Here is a tiny trained network, its code and every weight. The questions are about switching its units off for an input and a class, where a switched-off unit gives its printed mean instead of its output.

import numpy as np


def w(rows, s, z=0):
    codes = np.array(rows[::2]) - 128.0
    scale = np.full(codes.shape[1], s)
    scale[-1] = z or s
    return codes * scale


def f(y):
    return np.maximum(y, 0)


def log_softmax(a):
    a = a - a.max(-1, keepdims=True)
    return a - np.log(np.exp(a).sum(-1, keepdims=True))


def net(x, mask):
    res = np.array(x, float).reshape(1, 7) / 4 @ E
    y = f(res @ A[0][:, :-1].T + A[0][:, -1])
    res = res + np.where(mask, y, B[0][:, -1]) @ B[0][:, :-1]
    return log_softmax(res[-1] @ U[:, :-1].T + U[:, -1])


A, B = {}, {}
E = w([
[1,93,205,101],'x0',
[128,131,129,126],'x1',
[124,199,152,36],'x2',
[128,126,124,128],'x3',
[125,132,128,126],'x4',
[219,66,240,79],'x5',
[137,204,201,216],'x6',
],0.0075)
A[0] = w([
[198,124,81,168,62],'n1',
[131,162,155,150,52],'n2',
[57,127,56,167,137],'n3',
[165,115,158,113,62],'n4',
[85,149,97,141,2],'n5',
[49,180,98,149,42],'n6',
[139,24,82,80,180],'n7',
[136,103,165,89,150],'n8',
[197,189,78,123,65],'n9',
[122,191,115,18,104],'n10',
[90,221,69,110,91],'n11',
[68,109,151,128,36],'n12',
[119,154,60,135,77],'n13',
[70,80,175,161,94],'n14',
[110,15,110,236,99],'n15',
[175,136,179,69,78],'n16',
[145,56,209,102,44],'n17',
[109,151,76,136,62],'n18',
[135,150,145,152,192],'n19',
[105,167,160,91,84],'n20',
[93,116,148,128,25],'n21',
[112,190,90,167,86],'n22',
[20,109,195,123,46],'n23',
[164,112,196,68,46],'n24',
[179,57,172,159,73],'n25',
[141,160,179,184,155],'n26',
[160,123,142,107,52],'n27',
[132,228,165,153,128],'n28',
[112,121,88,185,96],'n29',
[128,113,76,12,149],'n30',
[123,118,87,168,106],'n31',
[140,194,239,172,119],'n32',
[140,43,89,180,96],'n33',
[79,178,69,118,112],'n34',
[125,252,131,35,55],'n35',
[147,104,153,115,52],'n36',
[227,171,67,146,29],'n37',
],0.013,0.0082)
B[0] = w([
[66,78,75,34,184],'n1',
[144,78,57,206,140],'n2',
[166,105,198,145,252],'n3',
[148,90,140,142,150],'n4',
[170,64,142,110,142],'n5',
[189,55,140,145,189],'n6',
[73,125,118,240,255],'n7',
[138,119,137,157,194],'n8',
[50,60,74,46,198],'n9',
[139,205,102,127,209],'n10',
[200,79,153,153,217],'n11',
[91,74,63,18,154],'n12',
[142,109,158,141,182],'n13',
[126,141,47,60,193],'n14',
[165,254,116,81,232],'n15',
[165,106,158,137,187],'n16',
[162,98,145,140,197],'n17',
[138,64,165,139,164],'n18',
[67,171,113,175,202],'n19',
[143,206,86,86,155],'n20',
[89,72,57,57,133],'n21',
[150,104,129,120,196],'n22',
[112,57,54,21,212],'n23',
[171,85,143,111,187],'n24',
[192,133,162,103,182],'n25',
[90,111,94,159,217],'n26',
[142,106,160,117,138],'n27',
[118,122,82,165,215],'n28',
[172,142,128,124,185],'n29',
[95,140,68,227,246],'n30',
[145,145,176,125,175],'n31',
[110,109,89,197,237],'n32',
[137,249,138,109,189],'n33',
[186,89,177,148,212],'n34',
[148,231,134,99,202],'n35',
[154,111,126,131,140],'n36',
[81,42,71,50,205],'n37',
],0.0076,0.0082)
U = w([
[102,61,80,8,56],'0',
[246,61,168,109,44],'1',
[124,116,130,108,255],'2',
[120,127,125,107,238],'3',
[95,117,83,178,35],'4',
[180,207,128,51,136],'5',
],0.011)

Each question gives the input, the list of numbers given to net, and the class t.
The units are the neurons (one row each of A and B). Each row of codes is followed by its name. A weight is (code - 128) times the scale printed after its matrix; where a second scale follows, it is the last column's (A, B and U).
mask holds one flag per neuron, in row order. A switched-off neuron (its flag False) gives its mean, the last column of its row in B, instead of its output. The means were averaged over made-up inputs and are rounded, as every weight is.
A unit's drop is (log p(t) with every unit on - log p(t) with that unit switched off) / (log p(t) with every unit on - log p(t) with every unit switched off).
The circuit of an input: a set's keep is (log p(t) with only the set's units on - log p(t) with every unit switched off) / (log p(t) with every unit on - log p(t) with every unit switched off). Starting from the 12 units with the biggest drops (on a tie, the unit counted first), units are removed one at a time, each time the one whose removal leaves the highest keep (on an exact tie, the one counted first), for as long as the keep stays at least 0.8.
units of the circuit, in order: the units of the circuit, biggest drop first
unit that matters most: the unit with the biggest drop
top k neurons: the k neurons with the biggest drops, biggest first
drop when u is switched off: that unit's drop, to one decimal
input [4,1,7,8,-5,3,4], class 5: units of the circuit, in order -> [n35]
input [6,-4,-5,2,6,-5,3], class 0: units of the circuit, in order -> [n23 n14]
input [1,-5,8,-8,7,-8,7], class 1: units of the circuit, in order -> [n11 n6]
input [5,-2,-8,-5,-4,1,-7], class 5: top 2 neurons -> [n15 n33]
input [5,0,4,4,-1,6,-8], class 4: units of the circuit, in order -> [n30 n7]
input [-5,3,-5,5,-6,-6,-5], class 1: top 2 neurons -> [n3 n34]
input [7,-1,5,-5,5,8,-5], class 1: top 3 neurons -> [n17 n24 n16]
input [-7,7,-4,1,-5,7,2], class 0: units of the circuit, in order -> [n1 n37]
input [6,-8,7,5,-3,8,-6], class 1: top 2 neurons -> [n24 n17]
input [6,2,-7,-6,4,-6,-1], class 5: units of the circuit, in order -> [n15 n33]
input [0,-3,-5,-1,5,5,6], class 4: top 2 neurons -> [n32 n26]
input [3,0,7,-6,-3,-6,-7], class 4: top 3 neurons -> [n30 n7 n15]
input [-5,5,-7,-5,4,2,8], class 4: top 3 neurons -> [n32 n26 n19]
input [4,3,-8,3,-4,-3,6], class 5: units of the circuit, in order -> [n15 n7]
input [-7,6,-8,3,3,-3,-4], class 5: units of the circuit, in order -> [n15]
input [-1,2,-7,3,-6,6,-7], class 4: top 3 neurons -> [n7 n30 n3]
input [-8,2,0,-2,-7,-5,-6], class 0: top 3 neurons -> [n37 n9 n1]
input [2,7,-6,-4,5,2,-8], class 4: top 2 neurons -> [n7 n30]
input [-8,5,0,-2,0,-2,-7], class 0: top 2 neurons -> [n37 n9]
input [-2,-5,7,4,-4,3,0], class 5: unit that matters most -> n35
input [0,-4,4,-7,4,-5,-8], class 4: drop when n7 is switched off -> 0.2
input [5,-4,-4,1,-7,-7,-5], class 1: drop when n3 is switched off -> 0.3
